Below is a small trained network, with its code and all its weights. Each question gives an input and a class and asks what happens when units are switched off, that is, made to give their printed mean instead of their output.

import numpy as np


def w(rows, s, z=0):
    codes = np.array(rows[::2]) - 128.0
    scale = np.full(codes.shape[1], s)
    scale[-1] = z or s
    return codes * scale


def f(y):
    return np.maximum(y, 0)


def log_softmax(a):
    a = a - a.max(-1, keepdims=True)
    return a - np.log(np.exp(a).sum(-1, keepdims=True))


def net(x, mask):
    res = np.array(x, float).reshape(1, 3) / 4 @ E
    y = f(res @ A[0][:, :-1].T + A[0][:, -1])
    res = res + np.where(mask, y, B[0][:, -1]) @ B[0][:, :-1]
    return log_softmax(res[-1] @ U[:, :-1].T + U[:, -1])


A, B = {}, {}
E = w([
[43,153,96,128,110,150,75,172,117,164,109,165],'x0',
[189,103,102,121,155,151,208,228,191,150,150,146],'x1',
[115,138,204,115,152,188,97,140,183,248,72,62],'x2',
],0.014)
A[0] = w([
[145,141,98,130,99,119,126,127,63,61,104,115,58],'n0',
[115,122,50,123,112,87,130,174,55,114,119,164,173],'n1',
[73,139,98,77,146,199,113,167,197,204,134,168,163],'n2',
[154,160,90,129,106,101,138,225,132,109,154,240,173],'n3',
[101,143,234,75,149,174,46,127,177,151,29,41,172],'n4',
[85,177,197,150,102,181,96,102,96,180,126,124,152],'n5',
[35,166,120,164,3,54,59,131,1,112,118,191,243],'n6',
[165,107,130,142,123,74,81,48,53,46,119,149,133],'n7',
[199,120,195,146,152,86,117,61,119,57,148,32,4],'n8',
[37,173,75,120,109,82,78,58,16,90,148,180,103],'n9',
[174,135,199,76,138,127,142,72,160,131,120,94,161],'n10',
[153,115,66,127,117,163,121,171,132,74,161,158,56],'n11',
[139,168,139,196,78,212,99,188,148,242,74,104,154],'n12',
[171,118,164,109,151,140,95,139,128,155,109,108,84],'n13',
[110,162,192,163,93,134,60,126,128,185,102,82,131],'n14',
[146,207,95,134,155,158,183,131,102,108,45,154,121],'n15',
],0.01,0.0033)
B[0] = w([
[145,165,130,115,100,155,123,145,129,153,184,101,170],'n0',
[163,156,149,129,106,70,137,152,138,144,216,140,182],'n1',
[148,46,162,18,177,166,142,110,146,119,115,153,204],'n2',
[95,114,146,122,152,115,141,209,204,81,172,158,188],'n3',
[150,69,159,64,245,150,78,143,124,93,103,197,247],'n4',
[113,67,124,83,162,100,100,146,88,97,114,175,194],'n5',
[134,140,2,182,156,26,78,73,77,98,95,85,250],'n6',
[175,151,109,126,108,162,111,136,203,173,111,88,217],'n7',
[195,146,173,131,105,145,159,70,150,161,122,95,196],'n8',
[162,182,67,215,132,144,95,57,48,168,89,81,237],'n9',
[210,157,126,157,98,141,131,118,92,206,141,96,181],'n10',
[68,93,127,87,120,135,202,155,135,103,193,150,165],'n11',
[143,102,173,28,137,171,150,95,201,122,101,145,226],'n12',
[161,178,149,91,81,97,154,142,144,94,140,41,162],'n13',
[103,83,142,76,191,140,131,135,120,106,93,202,200],'n14',
[141,135,170,159,154,125,129,141,121,106,138,118,137],'n15',
],0.0095,0.021)
U = w([
[121,114,105,134,142,87,159,245,138,85,184,164,212],'0',
[167,111,201,66,137,162,152,172,182,137,142,153,144],'1',
[95,117,108,136,79,150,145,146,119,145,121,141,3],'2',
[106,121,104,112,172,127,85,103,50,102,66,144,68],'3',
[191,185,93,192,78,108,129,112,102,147,138,86,236],'4',
],0.012,0.0029)

Each question gives the input, the list of numbers given to net, and the class t.
The units are the neurons (one row each of A and B). Each row of codes is followed by its name. A weight is (code - 128) times the scale printed after its matrix; where a second scale follows, it is the last column's (A, B and U).
mask holds one flag per neuron, in row order. A switched-off neuron (its flag False) gives its mean, the last column of its row in B, instead of its output. The means were averaged over made-up inputs and are rounded, as every weight is.
A unit's drop is (log p(t) with every unit on - log p(t) with that unit switched off) / (log p(t) with every unit on - log p(t) with every unit switched off).
The circuit of an input: a set's keep is (log p(t) with only the set's units on - log p(t) with every unit switched off) / (log p(t) with every unit on - log p(t) with every unit switched off). Starting from the 12 units with the biggest drops (on a tie, the unit counted first), units are removed one at a time, each time the one whose removal leaves the highest keep (on an exact tie, the one counted first), for as long as the keep stays at least 0.8.
circuit, biggest first: the units of the circuit, biggest drop first
top k neurons: the k neurons with the biggest drops, biggest first
drop of u: that unit's drop, to one decimal
input [-6,-6,5], class 1: circuit, biggest first => n6
input [-5,4,-4], class 0: top 2 neurons => n12, n2
input [-4,-7,6], class 1: top 2 neurons => n6, n9
input [-7,5,-4], class 0: top 2 neurons => n12, n2
input [-4,1,0], class 4: top 3 neurons => n4, n12, n2
input [2,-4,6], class 1: top 2 neurons => n9, n12
input [6,2,-5], class 0: top 2 neurons => n3, n11
input [7,-4,-4], class 4: drop of n12 => 0.0
input [-1,5,-1], class 0: drop of n12 => 0.3
input [-4,-4,3], class 1: top 2 neurons => n6, n9
input [-5,-6,5], class 1: top 2 neurons => n6, n9
